a =
[[-32  41 -39  -5]
 [-55 -30   8 -23]]
a[0,0] => -32
a[0,-2] => -39
a[-1] => [-55, -30, 8, -23]

arr = [ 28   7  -4  15 -28  -3 -14  35  15 -26   1 -30  68  -9]
arr[0] -> 28
arr[-2] -> 68
arr[-10] -> -28
arr[8] -> 15
arr[-12] -> -4

W =
[[-0.05, -0.07, -0.05, -0.03, -0.04, -0.06, -0.09, -0.07, -0.04, -0.05, -0.07, -0.04, -0.05],
 [-0.11, -0.12, -0.14, 0.08, 0.08, -0.04, -0.16, -0.01, -0.05, 0.13, -0.08, 0.00, -0.03]]
W[0, -13]	-0.05
W[0]	[-0.05, -0.07, -0.05, -0.03, -0.04, -0.06, -0.09, -0.07, -0.04, -0.05, -0.07, -0.04, -0.05]
W[:, 12]	[-0.05, -0.03]
W[1, -1]	-0.03
W[-1, 7]	-0.01
W[1, 8]	-0.05
W[0, 9]	-0.05
W[1, 0]	-0.11
W[-1, -3]	-0.08
W[-1]	[-0.11, -0.12, -0.14, 0.08, 0.08, -0.04, -0.16, -0.01, -0.05, 0.13, -0.08, 0.00, -0.03]
W[-2, 3]	-0.03
W[-1, 11]	0.00
W[0, -6]	-0.07
W[1, 2]	-0.14
W[:, 10]	[-0.07, -0.08]
W[-2, -5]	-0.04
W[:, -11]	[-0.05, -0.14]
W[:, -8]	[-0.06, -0.04]
W[:, 7]	[-0.07, -0.01]

data = [[43, 11, 16, 10, 15, -32, 27, 2, 4, 20, 4], [34, 17, 10, 9, 15, 11, 29, 24, 4, -5, 20], [28, 17, 5, 9, 19, 22, 25, 24, 16, -10, 16]]
data[0,0]	43
data[1,6]	29
data[1,4]	15
data[1,5]	11
data[0]	[43, 11, 16, 10, 15, -32, 27, 2, 4, 20, 4]
data[2,10]	16
data[1,3]	9
data[2,9]	-10
data[0,10]	4
data[1,7]	24
data[1,9]	-5
data[0,9]	20
data[1]	[34, 17, 10, 9, 15, 11, 29, 24, 4, -5, 20]
data[:, 1]	[11, 17, 17]
data[:, 8]	[4, 4, 16]

B =
[[7449 5921 5666 5008 3899]
 [5355 6787 4285 6026 2884]
 [7212 5440 4922 3863 2845]
 [1896 5185 4577 7306 6586]
 [3936 6447 5214 7849 6052]
 [3978 6868 3319 6002 2056]
 [2367 5432 2559 4961 2282]
 [4777 6876 5126 7594 4939]]
B[-8,0] => 7449
B[-8] => [7449, 5921, 5666, 5008, 3899]
B[6,2] => 2559
B[3] => [1896, 5185, 4577, 7306, 6586]
B[7,0] => 4777
B[1,-1] => 2884
B[-1,-2] => 7594
B[:, 3] => [5008, 6026, 3863, 7306, 7849, 6002, 4961, 7594]
B[5,0] => 3978
B[-4,-3] => 5214
B[-1,-1] => 4939
B[:, 0] => [7449, 5355, 7212, 1896, 3936, 3978, 2367, 4777]
B[:, 1] => [5921, 6787, 5440, 5185, 6447, 6868, 5432, 6876]
B[-3] => [3978, 6868, 3319, 6002, 2056]
B[3,-4] => 5185
B[5,-2] => 6002
B[:, 4] => [3899, 2884, 2845, 6586, 6052, 2056, 2282, 4939]
B[2,0] => 7212
B[0,-2] => 5008
B[-2,0] => 2367
B[-8,2] => 5666
B[:, 2] => [5666, 4285, 4922, 4577, 5214, 3319, 2559, 5126]

A = [2 3 3 3 3 9 3]
A[-7] = 2
A[3] = 3
A[5] = 9
